Here is a tiny trained network, its code and every weight. The questions are about switching its units off for an input and a class, where a switched-off unit gives its printed mean instead of its output.

import numpy as np


def w(rows, s, z=0):
    codes = np.array(rows[::2]) - 128.0
    scale = np.full(codes.shape[1], s)
    scale[-1] = z or s
    return codes * scale


def f(y):
    return np.maximum(y, 0)


def log_softmax(a):
    a = a - a.max(-1, keepdims=True)
    return a - np.log(np.exp(a).sum(-1, keepdims=True))


def net(x, mask):
    res = np.array(x, float).reshape(1, 3) / 4 @ E
    y = f(res @ A[0][:, :-1].T + A[0][:, -1])
    res = res + np.where(mask, y, B[0][:, -1]) @ B[0][:, :-1]
    return log_softmax(res[-1] @ U[:, :-1].T + U[:, -1])


A, B = {}, {}
E = w([
[2,109,68],'x0',
[97,26,251],'x1',
[179,21,75],'x2',
],0.0071)
A[0] = w([
[133,198,98,84],'N0',
[99,115,190,75],'N1',
[162,136,143,88],'N2',
[137,136,100,101],'N3',
[144,112,194,147],'N4',
[195,6,52,50],'N5',
[101,207,175,86],'N6',
[154,135,139,254],'N7',
[180,158,73,89],'N8',
[137,117,194,134],'N9',
[135,159,91,81],'N10',
[210,146,147,88],'N11',
[54,115,67,105],'N12',
[215,173,210,99],'N13',
[101,184,173,79],'N14',
[77,86,152,130],'N15',
[107,105,158,81],'N16',
[203,113,133,123],'N17',
[208,116,135,90],'N18',
[179,178,171,100],'N19',
[135,82,199,55],'N20',
[147,103,179,112],'N21',
[154,138,87,102],'N22',
[79,118,107,73],'N23',
[27,91,98,74],'N24',
[89,217,219,70],'N25',
[134,142,102,90],'N26',
[75,130,118,104],'N27',
[182,177,98,123],'N28',
],0.015,0.009)
B[0] = w([
[129,95,93,185],'N0',
[120,98,91,168],'N1',
[100,110,133,144],'N2',
[124,115,112,145],'N3',
[128,143,96,200],'N4',
[202,68,185,217],'N5',
[171,104,156,188],'N6',
[169,254,132,255],'N7',
[118,106,81,186],'N8',
[130,135,98,191],'N9',
[113,102,100,158],'N10',
[73,102,131,183],'N11',
[81,125,141,197],'N12',
[62,109,148,220],'N13',
[158,97,152,167],'N14',
[127,142,94,190],'N15',
[114,103,101,149],'N16',
[101,125,153,191],'N17',
[85,90,150,180],'N18',
[96,97,153,182],'N19',
[107,90,76,179],'N20',
[120,122,98,176],'N21',
[127,115,102,162],'N22',
[88,101,135,150],'N23',
[63,114,141,194],'N24',
[178,74,167,205],'N25',
[116,110,110,142],'N26',
[100,125,140,163],'N27',
[122,132,84,200],'N28',
],0.065,0.009)
U = w([
[63,118,150,110],'0',
[150,89,10,79],'1',
[193,68,154,162],'2',
[140,200,123,249],'3',
[134,146,138,80],'4',
[148,128,113,86],'5',
],0.012,0.013)

Each question gives the input, the list of numbers given to net, and the class t.
The units are the neurons (one row each of A and B). Each row of codes is followed by its name. A weight is (code - 128) times the scale printed after its matrix; where a second scale follows, it is the last column's (A, B and U).
mask holds one flag per neuron, in row order. A switched-off neuron (its flag False) gives its mean, the last column of its row in B, instead of its output. The means were averaged over made-up inputs and are rounded, as every weight is.
A unit's drop is (log p(t) with every unit on - log p(t) with that unit switched off) / (log p(t) with every unit on - log p(t) with every unit switched off).
The circuit of an input: a set's keep is (log p(t) with only the set's units on - log p(t) with every unit switched off) / (log p(t) with every unit on - log p(t) with every unit switched off). Starting from the 12 units with the biggest drops (on a tie, the unit counted first), units are removed one at a time, each time the one whose removal leaves the highest keep (on an exact tie, the one counted first), for as long as the keep stays at least 0.8.
units of the circuit, in order: the units of the circuit, biggest drop first
top k neurons: the k neurons with the biggest drops, biggest first
drop when u is switched off: that unit's drop, to one decimal
input [-7,-7,-2], class 0: units of the circuit, in order => [N13]
input [-6,-5,-8], class 2: top 2 neurons => [N25 N6]
input [8,-8,-1], class 0: top 2 neurons => [N12 N24]
input [4,-2,4], class 0: top 4 neurons => [N25 N12 N7 N6]
input [-4,0,4], class 0: top 2 neurons => [N25 N18]
input [8,-8,6], class 0: top 2 neurons => [N12 N24]
input [2,-2,4], class 2: top 2 neurons => [N5 N7]
input [6,7,-1], class 1: top 2 neurons => [N15 N13]
input [6,7,-4], class 1: top 2 neurons => [N15 N1]
input [3,1,4], class 2: top 3 neurons => [N5 N7 N13]
input [-7,-6,-3], class 0: top 2 neurons => [N13 N19]
input [5,0,5], class 0: top 3 neurons => [N24 N25 N12]
input [6,8,2], class 1: drop when N15 is switched off => 0.1
input [8,-7,6], class 0: units of the circuit, in order => [N12]
input [-3,-2,-5], class 2: drop when N25 is switched off => 0.2
input [-3,-3,8], class 2: drop when N5 is switched off => 1.3
